Below are the code and all the weights of a small trained network. Each question names an input and a class and asks about switching units off, where a switched-off unit gives its printed mean instead of its output.

import numpy as np


def w(rows, s, z=0):
    codes = np.array(rows[::2]) - 128.0
    scale = np.full(codes.shape[1], s)
    scale[-1] = z or s
    return codes * scale


def norm(h):
    return h / np.sqrt((h * h).mean(-1, keepdims=True) + 1e-5)


def f(y):
    return np.maximum(y, 0)


def log_softmax(a):
    a = a - a.max(-1, keepdims=True)
    return a - np.log(np.exp(a).sum(-1, keepdims=True))


def net(x, mask):
    res = np.array(x, float).reshape(1, 3) / 4 @ E
    u = 0
    for l in range(3):
        y = f(norm(res) @ A[l][:, :-1].T + A[l][:, -1])
        res = res + np.where(mask[u : u + 5], y, B[l][:, -1]) @ B[l][:, :-1]
        u += 5
    return log_softmax(norm(res)[-1] @ U[:, :-1].T + U[:, -1])


A, B = {}, {}
E = w([
[54,189,1,143,253,7,233],'x0',
[132,56,146,156,147,69,102],'x1',
[11,8,109,34,208,242,162],'x2',
],0.0093)
A[0] = w([
[104,89,118,107,124,177,136,89],'0.n0',
[132,179,107,115,102,199,146,108],'0.n1',
[141,208,102,135,133,216,150,2],'0.n2',
[130,150,126,136,120,130,136,225],'0.n3',
[161,2,132,168,135,60,110,19],'0.n4',
],0.017,0.0062)
B[0] = w([
[141,134,131,160,209,185,162,255],'0.n0',
[92,140,185,99,155,91,87,238],'0.n1',
[41,168,181,69,65,92,122,204],'0.n2',
[117,141,147,146,255,136,129,249],'0.n3',
[46,145,228,92,155,71,104,225],'0.n4',
],0.015,0.0057)
A[1] = w([
[210,246,165,201,44,11,143,38],'1.n0',
[189,94,222,99,12,254,4,103],'1.n1',
[131,177,206,163,222,118,128,176],'1.n2',
[210,197,208,170,152,121,37,2],'1.n3',
[113,40,86,62,99,170,127,120],'1.n4',
],0.014,0.0032)
B[1] = w([
[104,163,146,119,250,186,150,192],'1.n0',
[142,47,125,106,111,11,225,187],'1.n1',
[165,108,113,153,40,122,115,250],'1.n2',
[130,162,127,170,123,206,113,196],'1.n3',
[169,184,144,160,169,182,90,138],'1.n4',
],0.018,0.021)
A[2] = w([
[63,193,236,44,157,57,94,104],'2.n0',
[103,116,83,60,110,188,110,4],'2.n1',
[118,183,29,125,146,50,171,200],'2.n2',
[169,134,83,158,5,175,107,95],'2.n3',
[75,60,139,80,144,199,123,118],'2.n4',
],0.025,0.0016)
B[2] = w([
[1,103,111,159,10,146,21,254],'2.n0',
[135,82,189,161,136,145,80,154],'2.n1',
[179,44,183,98,66,76,211,232],'2.n2',
[172,165,20,76,127,114,93,163],'2.n3',
[136,244,141,171,172,149,138,209],'2.n4',
],0.018,0.014)
U = w([
[182,35,162,138,85,34,250,177],'0',
[148,214,177,204,237,209,146,188],'1',
[26,103,195,196,56,121,81,149],'2',
[150,119,32,105,91,110,50,214],'3',
[135,26,89,126,229,112,94,18],'4',
[94,79,120,29,217,126,114,2],'5',
],0.012,0.0056)

Each question gives the input, the list of numbers given to net, and the class t.
The units are the neurons (one row each of A and B). Each row of codes is followed by its name. A weight is (code - 128) times the scale printed after its matrix; where a second scale follows, it is the last column's (A, B and U).
mask holds one flag per neuron, layer by layer. A switched-off neuron (its flag False) gives its mean, the last column of its row in B, instead of its output. The means were averaged over made-up inputs and are rounded, as every weight is.
A unit's drop is (log p(t) with every unit on - log p(t) with that unit switched off) / (log p(t) with every unit on - log p(t) with every unit switched off).
The circuit of an input: a set's keep is (log p(t) with only the set's units on - log p(t) with every unit switched off) / (log p(t) with every unit on - log p(t) with every unit switched off). Starting from the 12 units with the biggest drops (on a tie, the unit counted first), units are removed one at a time, each time the one whose removal leaves the highest keep (on an exact tie, the one counted first), for as long as the keep stays at least 0.8.
units of the circuit, in order: the units of the circuit, biggest drop first
unit that matters most: the unit with the biggest drop
k most important neurons: the k neurons with the biggest drops, biggest first
top k neurons in layer l: the k neurons of layer l with the biggest drops, biggest first
drop when u is switched off: that unit's drop, to one decimal
input [-7,-4,3], class 0: units of the circuit, in order => 1.n1
input [3,-2,-4], class 1: 4 most important neurons => 1.n1, 1.n0, 0.n0, 2.n0
input [-3,-3,1], class 3: 3 most important neurons => 1.n0, 2.n3, 0.n0
input [7,4,-6], class 0: 3 most important neurons => 2.n2, 1.n3, 2.n4
input [-2,6,-7], class 1: 3 most important neurons => 1.n3, 1.n0, 0.n2
input [3,-3,-3], class 3: units of the circuit, in order => 1.n2, 2.n3
input [-6,-4,-8], class 1: 2 most important neurons => 1.n3, 1.n0
input [-8,5,7], class 0: top 2 neurons in layer 1 => 1.n1, 1.n0
input [8,-8,5], class 0: 3 most important neurons => 2.n2, 1.n0, 0.n4
input [-2,3,-2], class 3: top 2 neurons in layer 0 => 0.n2, 0.n1
input [-8,-8,-1], class 0: 2 most important neurons => 1.n1, 0.n4
input [-2,-2,-1], class 3: units of the circuit, in order => 2.n3, 1.n0
input [8,0,7], class 0: 3 most important neurons => 2.n2, 1.n3, 1.n0
input [-3,7,7], class 1: unit that matters most => 0.n0
input [-8,1,-8], class 0: 2 most important neurons => 1.n1, 2.n4
input [5,1,-8], class 1: 2 most important neurons => 1.n0, 1.n1
input [-7,-3,8], class 1: 3 most important neurons => 0.n0, 2.n4, 2.n2
input [-7,-1,5], class 0: drop when 1.n1 is switched off => 2.2
input [0,1,-2], class 3: drop when 2.n3 is switched off => 0.2
input [-7,3,3], class 0: unit that matters most => 1.n1
input [-2,1,-7], class 1: drop when 1.n0 is switched off => 0.5
